Below is a small trained network, with its code and all its weights. Each question gives an input and a target symbol and asks what happens when units are switched off, that is, made to give their printed mean instead of their output.

import numpy as np


def w(rows, s, z=0):
    codes = np.array(rows[::2]) - 128.0
    scale = np.full(codes.shape[1], s)
    scale[-1] = z or s
    return codes * scale


def f(y):
    return np.maximum(y, 0)


def softmax(a):
    e = np.exp(a - a.max(-1, keepdims=True))
    return e / e.sum(-1, keepdims=True)


def log_softmax(a):
    a = a - a.max(-1, keepdims=True)
    return a - np.log(np.exp(a).sum(-1, keepdims=True))


def net(x, mask):
    ids = ['αβγδεημπφψω'.index(c) for c in x.split()]
    T = len(ids)
    res = E[ids] + P[:T]
    u = 0
    for l in range(2):
        r = res
        for j in range(3):
            rows = slice(2 * j, 2 * j + 2)
            q, k, v = (r @ M[l][rows].T for M in (Q, K, V))
            z = softmax(np.where(np.tri(T) > 0, q @ k.T / 2**0.5, -1e9)) @ v
            o = O[l][rows]
            res = res + np.where(mask[u + j], z, o[:, -1]) @ o[:, :-1]
        u += 3
        y = f(res @ A[l][:, :-1].T + A[l][:, -1])
        res = res + np.where(mask[u : u + 8], y, B[l][:, -1]) @ B[l][:, :-1]
        u += 8
    return log_softmax(res[-1] @ U[:, :-1].T + U[:, -1])


Q, K, V, O, A, B = {}, {}, {}, {}, {}, {}
E = w([
[86,65,10,104,140,154,106],'α',
[114,120,2,15,84,109,70],'β',
[44,21,230,76,119,101,109],'γ',
[150,155,41,186,223,133,151],'δ',
[162,194,36,44,117,94,83],'ε',
[87,51,77,105,243,130,119],'η',
[125,121,206,109,174,61,129],'μ',
[64,80,136,126,28,161,118],'π',
[104,137,205,225,29,178,149],'φ',
[164,199,134,99,20,103,91],'ψ',
[146,182,25,232,104,187,158],'ω',
],0.005)
P = w([
[174,135,146,89,137,190,175],'0',
[108,98,90,158,87,104,120],'1',
[161,85,137,94,68,162,144],'2',
[88,193,159,126,167,128,87],'3',
[161,75,138,88,68,154,141],'4',
[95,85,79,182,83,55,109],'5',
[165,75,154,84,85,147,150],'6',
[68,193,150,157,179,102,59],'7',
[168,84,157,84,78,140,148],'8',
[92,132,1,199,95,50,120],'9',
[175,89,164,81,83,140,153],'10',
],0.0091)
Q[0] = w([
[15,210,121,152,141,148,33],'L0H1',
[15,207,120,160,145,141,46],'L0H1',
[2,124,56,180,132,110,59],'L0H2',
[245,109,157,122,82,110,186],'L0H2',
[223,109,125,82,153,127,246],'L0H3',
[63,100,51,179,88,96,105],'L0H3',
],0.0058)
K[0] = w([
[81,213,125,207,167,19,16],'L0H1',
[67,227,119,200,163,28,3],'L0H1',
[31,111,66,210,154,65,33],'L0H2',
[220,116,124,104,45,204,215],'L0H2',
[216,106,104,71,112,189,224],'L0H3',
[76,87,64,199,47,63,80],'L0H3',
],0.0074)
V[0] = w([
[173,33,127,52,22,166,165],'L0H1',
[128,55,198,112,179,203,254],'L0H1',
[16,92,103,222,162,53,97],'L0H2',
[177,164,99,153,32,156,150],'L0H2',
[31,64,138,161,81,53,102],'L0H3',
[152,209,177,78,145,126,87],'L0H3',
],0.0065)
O[0] = w([
[113,26,111,72,52,165,166,253],'L0H1',
[253,36,130,144,150,199,107,182],'L0H1',
[109,123,113,176,132,43,37,101],'L0H2',
[81,143,125,167,49,149,238,169],'L0H2',
[56,107,136,151,85,68,12,185],'L0H3',
[143,208,208,25,163,151,154,76],'L0H3',
],0.0058,0.0026)
A[0] = w([
[136,91,104,216,54,34,140,239],'L0N1',
[159,116,57,141,35,23,158,229],'L0N2',
[114,200,238,142,196,143,75,246],'L0N3',
[168,208,169,57,254,145,122,243],'L0N4',
[68,105,225,191,108,119,59,167],'L0N5',
[223,65,100,86,98,174,154,251],'L0N6',
[14,151,67,153,109,63,95,247],'L0N7',
[174,171,73,164,181,139,199,186],'L0N8',
],0.005,0.0028)
B[0] = w([
[84,112,103,163,61,134,117,226],'L0N1',
[62,70,53,174,86,143,128,218],'L0N2',
[103,206,190,125,140,93,92,167],'L0N3',
[182,191,169,79,236,89,129,159],'L0N4',
[88,159,221,120,73,115,126,184],'L0N5',
[125,63,106,92,121,254,146,255],'L0N6',
[62,137,97,154,122,59,85,227],'L0N7',
[200,176,104,150,142,215,197,144],'L0N8',
],0.0058,0.0064)
Q[1] = w([
[102,248,240,65,206,124,106],'L1H1',
[184,50,132,58,120,215,168],'L1H1',
[114,240,174,117,161,118,99],'L1H2',
[150,41,137,51,121,254,199],'L1H2',
[99,62,85,162,98,122,109],'L1H3',
[94,208,130,160,129,43,119],'L1H3',
],0.0057)
K[1] = w([
[112,38,15,183,38,90,140],'L1H1',
[213,109,148,4,159,217,215],'L1H1',
[126,134,70,254,36,89,133],'L1H2',
[162,111,123,84,137,215,181],'L1H2',
[147,206,181,144,136,98,148],'L1H3',
[57,117,110,197,118,24,52],'L1H3',
],0.0056)
V[1] = w([
[95,149,31,52,147,100,108],'L1H1',
[84,151,198,16,15,152,153],'L1H1',
[80,102,254,147,13,138,142],'L1H2',
[93,136,3,207,41,160,167],'L1H2',
[97,29,127,190,108,125,58],'L1H3',
[80,44,54,86,114,112,77],'L1H3',
],0.0068)
O[1] = w([
[23,101,139,42,151,218,229,61],'L1H1',
[94,210,16,40,62,110,126,252],'L1H1',
[190,167,3,101,23,85,71,173],'L1H2',
[124,88,50,225,51,66,233,187],'L1H2',
[140,43,60,163,135,182,60,97],'L1H3',
[42,67,58,96,148,232,99,120],'L1H3',
],0.0074,0.0049)
A[1] = w([
[51,224,162,85,83,117,133,233],'L1N1',
[183,82,68,42,50,144,184,109],'L1N2',
[225,189,114,125,94,5,120,100],'L1N3',
[136,106,7,195,88,104,113,154],'L1N4',
[60,90,136,84,166,230,76,255],'L1N5',
[110,145,170,200,101,3,147,220],'L1N6',
[198,208,121,112,96,1,124,152],'L1N7',
[119,129,17,194,79,87,111,150],'L1N8',
],0.0055,0.0038)
B[1] = w([
[92,235,89,84,211,78,102,175],'L1N1',
[143,127,20,177,185,88,106,205],'L1N2',
[145,140,142,229,63,196,97,171],'L1N3',
[165,77,221,56,73,120,133,251],'L1N4',
[82,135,116,193,140,255,62,176],'L1N5',
[99,154,69,225,240,62,167,185],'L1N6',
[161,167,158,233,61,157,94,177],'L1N7',
[156,99,208,57,86,107,162,254],'L1N8',
],0.0063,0.015)
U = w([
[117,122,92,254,186,91,178,180],'α',
[148,169,207,7,103,136,13,111],'β',
[85,189,136,58,121,47,193,70],'γ',
[120,49,209,136,109,207,151,82],'δ',
[34,169,43,115,151,123,186,246],'ε',
[162,57,111,12,119,93,183,30],'η',
[136,66,197,128,156,65,227,140],'μ',
[116,112,58,209,155,206,9,141],'π',
[61,99,93,140,101,188,208,124],'φ',
[214,125,158,193,84,106,77,77],'ψ',
[123,248,68,184,175,79,25,224],'ω',
],0.0052,0.0011)

Each question gives the input, a string of symbols that net reads in full, and the target symbol t.
The units are the heads (2 rows each of Q, K, V and O) and the neurons (one row each of A and B). Each row of codes is followed by its name. A weight is (code - 128) times the scale printed after its matrix; where a second scale follows, it is the last column's (O, A, B and U).
mask holds one flag per unit, layer by layer, with each layer's heads first. A switched-off unit (its flag False) gives its mean, the last column of its rows in O or B, instead of its output. The means were averaged over made-up inputs and are rounded, as every weight is.
A unit's drop is (log p(t) with every unit on - log p(t) with that unit switched off) / (log p(t) with every unit on - log p(t) with every unit switched off).
The circuit of an input: a set's keep is (log p(t) with only the set's units on - log p(t) with every unit switched off) / (log p(t) with every unit on - log p(t) with every unit switched off). Starting from the 12 units with the biggest drops (on a tie, the unit counted first), units are removed one at a time, each time the one whose removal leaves the highest keep (on an exact tie, the one counted first), for as long as the keep stays at least 0.8.
circuit, biggest first: the units of the circuit, biggest drop first
most important unit: the unit with the biggest drop
k most important neurons: the k neurons with the biggest drops, biggest first
k most important neurons of layer l: the k neurons of layer l with the biggest drops, biggest first
which heads matter: for each layer, one digit per head in row order, 1 if its drop is at least 0.15 and else 0, layers parted by /
input μ π π γ, target η: which heads matter => 001 / 011
input μ η γ ψ μ μ μ β φ, target β: most important unit => L1H2
input β μ γ ω φ γ, target μ: which heads matter => 100 / 110
input φ φ β μ φ ε, target ω: 2 most important neurons => (L0N3, L0N4)
input δ η ε η, target π: which heads matter => 010 / 101
input ψ α δ π μ μ η γ φ η ω, target ω: which heads matter => 011 / 101
input μ π γ ε μ ψ η δ η, target β: which heads matter => 011 / 011
input μ η μ μ μ, target β: 3 most important neurons of layer 0 => (L0N4, L0N2, L0N1)
input ψ ω φ ε α φ, target ε: 2 most important neurons => (L0N3, L0N4)
input μ μ μ δ ψ ε, target α: 3 most important neurons => (L0N4, L0N3, L1N6)
input ε φ ε η μ φ γ φ φ ω, target ψ: 3 most important neurons => (L0N5, L0N3, L0N6)
input η ε γ ε α φ μ ω π ψ φ, target δ: which heads matter => 101 / 110
input φ φ π β φ φ π μ β, target ψ: which heads matter => 011 / 111
input μ π μ ψ η η φ φ, target π: circuit, biggest first => (L1H3)
input φ π η ε δ μ β φ ε, target ψ: 2 most important neurons of layer 0 => (L0N7, L0N8)
input φ β δ μ ε η, target ω: which heads matter => 101 / 011
input ψ φ φ φ μ π β φ ω η, target ψ: 3 most important neurons of layer 0 => (L0N3, L0N5, L0N2)
input β φ δ α φ α δ η π, target ε: which heads matter => 011 / 101
input μ μ β γ γ μ η γ, target ω: 3 most important neurons => (L0N3, L0N6, L0N5)
input μ π η η φ μ μ π β μ γ, target β: most important neuron of layer 1 => (L1N6)
input μ μ φ μ φ δ, target ω: which heads matter => 101 / 011
input η π η ε, target η: which heads matter => 001 / 011
input φ η φ μ γ ω φ, target ψ: which heads matter => 011 / 111
input γ γ γ, target π: which heads matter => 100 / 010
input η π ε μ α η δ μ η ψ π, target δ: 2 most important neurons of layer 0 => (L0N4, L0N5)
input φ μ μ φ φ δ ω φ, target α: 2 most important neurons => (L1N6, L0N2)
